Below are the code and all the weights of a small trained network. Each question names an input and a class and asks about switching units off, where a switched-off unit gives its printed mean instead of its output.

import numpy as np


def w(rows, s, z=0):
    codes = np.array(rows[::2]) - 128.0
    scale = np.full(codes.shape[1], s)
    scale[-1] = z or s
    return codes * scale


def norm(h):
    return h / np.sqrt((h * h).mean(-1, keepdims=True) + 1e-5)


def f(y):
    return np.maximum(y, 0)


def log_softmax(a):
    a = a - a.max(-1, keepdims=True)
    return a - np.log(np.exp(a).sum(-1, keepdims=True))


def net(x, mask):
    res = np.array(x, float).reshape(1, 4) / 4 @ E
    u = 0
    for l in range(4):
        y = f(norm(res) @ A[l][:, :-1].T + A[l][:, -1])
        res = res + np.where(mask[u : u + 15], y, B[l][:, -1]) @ B[l][:, :-1]
        u += 15
    return log_softmax(norm(res)[-1] @ U[:, :-1].T + U[:, -1])


A, B = {}, {}
E = w([
[213,135,171,70,83,205,3,46,43,14],'x0',
[227,85,124,31,192,188,205,60,157,146],'x1',
[217,154,98,193,111,191,126,174,129,175],'x2',
[112,195,129,68,38,131,106,80,154,235],'x3',
],0.0063)
A[0] = w([
[40,86,208,98,124,67,207,86,184,87,63],'0.n0',
[168,125,174,150,92,158,128,58,92,77,179],'0.n1',
[18,80,125,86,153,77,147,95,222,102,103],'0.n2',
[218,193,4,230,153,153,166,203,162,215,102],'0.n3',
[118,145,158,134,132,125,99,28,116,219,79],'0.n4',
[169,122,150,75,192,143,164,113,137,153,2],'0.n5',
[60,127,238,103,117,84,149,86,130,92,47],'0.n6',
[60,69,186,78,107,143,129,95,162,120,61],'0.n7',
[136,27,146,73,122,172,227,84,176,142,22],'0.n8',
[94,111,123,96,174,98,190,146,176,243,52],'0.n9',
[91,80,120,146,245,134,166,237,161,97,130],'0.n10',
[24,214,83,215,113,54,144,183,120,132,125],'0.n11',
[50,121,126,109,204,145,217,161,240,188,35],'0.n12',
[144,128,56,109,209,154,184,92,199,162,105],'0.n13',
[107,201,133,99,73,71,169,72,210,254,100],'0.n14',
],0.0068,0.0072)
B[0] = w([
[123,245,117,75,232,52,96,132,52,173,187],'0.n0',
[92,91,84,118,161,72,122,80,117,194,240],'0.n1',
[153,171,91,118,217,98,110,152,75,139,207],'0.n2',
[166,208,104,93,236,66,90,174,40,183,245],'0.n3',
[85,141,75,34,56,152,143,154,171,91,166],'0.n4',
[78,78,165,110,192,210,128,121,154,125,146],'0.n5',
[79,205,97,59,196,94,127,154,78,160,157],'0.n6',
[117,160,121,78,205,90,95,161,45,118,151],'0.n7',
[50,82,161,77,186,226,141,112,139,139,177],'0.n8',
[148,67,140,171,87,67,133,48,131,201,205],'0.n9',
[123,128,33,159,66,101,191,69,148,80,232],'0.n10',
[43,45,207,87,163,205,104,124,166,156,254],'0.n11',
[144,87,149,193,97,56,123,53,136,172,212],'0.n12',
[70,74,189,89,184,200,115,133,147,133,206],'0.n13',
[116,143,1,77,40,153,156,128,188,54,240],'0.n14',
],0.0074,0.0067)
A[1] = w([
[100,224,249,178,80,97,180,136,132,70,2],'1.n0',
[89,98,96,118,149,111,122,106,123,144,131],'1.n1',
[134,141,128,159,121,121,162,134,137,91,84],'1.n2',
[109,112,123,164,126,105,159,158,173,142,106],'1.n3',
[129,142,158,112,128,120,99,97,116,79,122],'1.n4',
[90,150,169,165,119,128,93,147,131,119,110],'1.n5',
[159,143,154,115,160,150,178,98,164,129,115],'1.n6',
[150,125,199,147,77,155,147,113,135,132,59],'1.n7',
[130,113,135,137,158,117,142,136,121,76,123],'1.n8',
[164,146,134,129,132,144,101,85,119,94,130],'1.n9',
[91,143,158,153,108,137,104,162,133,115,106],'1.n10',
[139,113,155,153,128,155,124,140,147,115,66],'1.n11',
[132,118,102,168,152,121,176,121,122,89,131],'1.n12',
[130,153,110,139,103,122,167,151,158,122,98],'1.n13',
[181,151,120,147,130,149,128,170,114,155,106],'1.n14',
],0.019,0.017)
B[1] = w([
[205,180,55,140,66,39,6,19,8,119,128],'1.n0',
[189,128,183,175,129,140,123,160,149,75,248],'1.n1',
[174,144,117,122,138,116,127,124,156,127,129],'1.n2',
[125,83,123,121,106,93,193,111,114,173,157],'1.n3',
[112,125,126,126,92,90,194,117,111,183,167],'1.n4',
[103,61,92,121,166,181,179,168,118,178,150],'1.n5',
[87,84,159,103,117,149,122,180,121,202,159],'1.n6',
[82,108,96,182,137,98,185,161,128,173,128],'1.n7',
[87,154,87,37,88,117,145,95,152,147,155],'1.n8',
[109,78,144,132,106,63,172,127,116,203,169],'1.n9',
[106,55,129,101,157,190,189,190,132,120,143],'1.n10',
[167,110,175,134,133,100,140,128,121,139,128],'1.n11',
[111,144,66,64,54,142,82,141,181,107,164],'1.n12',
[125,144,123,120,118,141,100,112,141,122,133],'1.n13',
[42,168,105,62,182,65,84,131,77,127,144],'1.n14',
],0.012,0.015)
A[2] = w([
[121,177,145,167,122,170,112,103,120,100,39],'2.n0',
[136,108,170,126,131,174,134,140,131,118,122],'2.n1',
[138,160,158,180,104,185,96,84,148,155,26],'2.n2',
[145,131,96,125,78,130,123,137,124,115,116],'2.n3',
[125,125,148,141,88,141,122,91,100,121,107],'2.n4',
[79,125,111,168,113,103,121,162,129,114,133],'2.n5',
[128,252,138,167,115,223,135,106,119,168,18],'2.n6',
[145,172,123,123,124,122,124,150,107,90,135],'2.n7',
[121,146,92,109,81,135,122,126,146,106,120],'2.n8',
[150,107,143,171,87,91,156,115,119,138,112],'2.n9',
[177,134,151,146,102,146,118,125,173,72,113],'2.n10',
[111,170,140,134,153,188,144,111,132,106,50],'2.n11',
[169,154,114,130,140,129,101,149,118,117,111],'2.n12',
[160,168,139,158,154,127,98,87,118,116,41],'2.n13',
[103,172,171,181,125,188,133,84,147,95,4],'2.n14',
],0.02,0.017)
B[2] = w([
[151,96,140,138,161,133,116,88,162,93,128],'2.n0',
[131,113,159,157,141,167,139,122,116,102,195],'2.n1',
[152,169,127,69,159,101,87,91,80,202,128],'2.n2',
[115,129,111,130,109,140,111,133,164,100,181],'2.n3',
[134,126,116,150,110,107,157,145,128,159,152],'2.n4',
[136,115,143,77,112,131,127,114,113,162,224],'2.n5',
[47,166,84,62,25,58,86,27,253,24,130],'2.n6',
[128,116,142,159,162,129,104,151,142,140,166],'2.n7',
[106,142,80,115,104,139,128,122,193,91,219],'2.n8',
[165,123,109,182,148,90,122,82,161,132,253],'2.n9',
[113,127,134,161,178,143,88,130,152,92,140],'2.n10',
[95,154,131,113,158,131,143,197,102,95,129],'2.n11',
[126,126,123,141,156,131,106,100,133,96,145],'2.n12',
[185,169,141,154,136,97,85,161,172,88,128],'2.n13',
[152,158,184,138,133,158,183,175,115,126,128],'2.n14',
],0.017,0.0062)
A[3] = w([
[177,247,213,142,61,167,95,140,26,106,5],'3.n0',
[135,158,91,119,66,149,149,132,154,102,86],'3.n1',
[104,87,139,145,134,196,161,179,158,97,114],'3.n2',
[111,126,125,166,90,159,138,195,94,136,99],'3.n3',
[140,165,107,93,65,147,182,119,170,113,92],'3.n4',
[158,170,221,154,111,201,159,170,100,50,88],'3.n5',
[108,178,135,94,168,85,110,126,75,129,117],'3.n6',
[150,142,106,117,164,68,143,137,95,150,142],'3.n7',
[149,161,166,192,145,154,79,138,161,46,123],'3.n8',
[112,163,185,188,128,190,143,143,125,82,70],'3.n9',
[126,180,149,90,188,82,115,138,83,140,104],'3.n10',
[124,88,185,99,162,223,149,139,128,143,112],'3.n11',
[179,223,184,189,170,146,102,158,102,57,121],'3.n12',
[112,130,96,92,76,158,121,141,160,141,108],'3.n13',
[81,114,98,115,144,121,139,137,172,147,125],'3.n14',
],0.015,0.017)
B[3] = w([
[38,97,167,84,93,110,156,2,236,170,128],'3.n0',
[129,129,75,105,91,128,115,131,158,94,171],'3.n1',
[150,84,141,122,154,153,99,97,147,141,210],'3.n2',
[151,114,146,90,154,153,163,89,113,119,142],'3.n3',
[79,144,91,94,110,133,91,165,150,92,185],'3.n4',
[161,103,125,186,190,197,82,60,167,85,145],'3.n5',
[88,188,95,113,181,130,85,153,119,112,197],'3.n6',
[125,167,110,160,122,123,99,136,101,115,255],'3.n7',
[102,134,79,171,191,158,98,100,203,53,138],'3.n8',
[148,97,76,117,123,126,85,95,198,125,134],'3.n9',
[87,165,87,172,187,149,73,163,84,137,204],'3.n10',
[117,74,188,106,149,184,163,138,85,141,250],'3.n11',
[135,78,10,126,143,196,104,148,161,87,142],'3.n12',
[137,155,156,108,99,143,142,147,128,67,195],'3.n13',
[162,164,134,127,98,123,148,133,94,112,242],'3.n14',
],0.017,0.0091)
U = w([
[154,86,107,200,88,40,177,98,131,208,131],'0',
[124,61,204,77,145,202,168,150,96,160,142],'1',
[110,167,84,58,51,139,117,151,183,92,116],'2',
[80,197,104,119,195,107,67,165,61,151,120],'3',
[138,120,112,171,158,160,72,111,173,91,166],'4',
[180,222,250,187,104,167,119,126,130,80,6],'5',
],0.02)

Each question gives the input, the list of numbers given to net, and the class t.
The units are the neurons (one row each of A and B). Each row of codes is followed by its name. A weight is (code - 128) times the scale printed after its matrix; where a second scale follows, it is the last column's (A, B and U).
mask holds one flag per neuron, layer by layer. A switched-off neuron (its flag False) gives its mean, the last column of its row in B, instead of its output. The means were averaged over made-up inputs and are rounded, as every weight is.
A unit's drop is (log p(t) with every unit on - log p(t) with that unit switched off) / (log p(t) with every unit on - log p(t) with every unit switched off).
The circuit of an input: a set's keep is (log p(t) with only the set's units on - log p(t) with every unit switched off) / (log p(t) with every unit on - log p(t) with every unit switched off). Starting from the 12 units with the biggest drops (on a tie, the unit counted first), units are removed one at a time, each time the one whose removal leaves the highest keep (on an exact tie, the one counted first), for as long as the keep stays at least 0.8.
circuit, biggest first: the units of the circuit, biggest drop first
unit that matters most: the unit with the biggest drop
k most important neurons: the k neurons with the biggest drops, biggest first
k most important neurons of layer l: the k neurons of layer l with the biggest drops, biggest first
drop of u: that unit's drop, to one decimal
input [6,3,1,-8], class 2: unit that matters most => 1.n12
input [3,7,8,-7], class 3: circuit, biggest first => 0.n11; 1.n14
input [2,6,7,-4], class 3: circuit, biggest first => 0.n3; 1.n14
input [8,7,-5,-5], class 0: 3 most important neurons => 1.n9; 0.n11; 1.n4
input [3,0,4,4], class 2: 4 most important neurons => 1.n1; 0.n11; 0.n4; 0.n12
input [-2,5,-6,-7], class 2: 3 most important neurons => 0.n10; 1.n12; 0.n3
input [-1,-1,-3,2], class 4: 3 most important neurons => 1.n1; 1.n9; 3.n12
input [-7,-2,5,7], class 0: 4 most important neurons of layer 0 => 0.n9; 0.n12; 0.n11; 0.n3
input [-8,-8,6,-5], class 0: 4 most important neurons => 1.n3; 0.n10; 0.n13; 0.n3
input [-3,-5,0,-6], class 2: 4 most important neurons => 0.n10; 1.n12; 1.n8; 0.n13
input [-3,-7,7,1], class 1: 2 most important neurons => 0.n11; 1.n10
input [-2,1,-2,3], class 4: 3 most important neurons => 1.n1; 2.n10; 3.n8
input [1,6,7,0], class 3: 2 most important neurons => 0.n3; 1.n14
input [-6,-2,7,-8], class 2: circuit, biggest first => 1.n12
input [-2,4,-4,-6], class 2: 2 most important neurons => 0.n10; 1.n12
input [-8,3,7,3], class 0: 2 most important neurons => 0.n9; 0.n12
input [-5,-7,-2,-6], class 1: 2 most important neurons => 0.n11; 0.n14
input [-6,4,-7,-6], class 3: 3 most important neurons of layer 2 => 2.n8; 2.n9; 2.n3
input [-2,4,4,5], class 2: 3 most important neurons => 0.n14; 0.n11; 0.n4
input [-7,1,6,3], class 0: circuit, biggest first => 0.n9
input [1,-6,-1,7], class 2: 3 most important neurons => 0.n14; 2.n8; 0.n4
input [2,-5,-2,-5], class 1: 2 most important neurons => 0.n11; 0.n14
input [-8,-5,-8,7], class 0: 4 most important neurons of layer 1 => 1.n12; 1.n3; 1.n1; 1.n14
input [7,7,1,2], class 0: 2 most important neurons of layer 0 => 0.n11; 0.n13
input [2,-7,-3,-7], class 1: 2 most important neurons of layer 1 => 1.n10; 1.n5
input [-8,-4,6,7], class 0: drop of 0.n11 => 0.1
input [-2,5,8,0], class 3: circuit, biggest first => 0.n3
input [-1,-8,7,-4], class 1: drop of 0.n11 => 1.5
input [-3,-7,3,2], class 1: drop of 0.n11 => 0.2
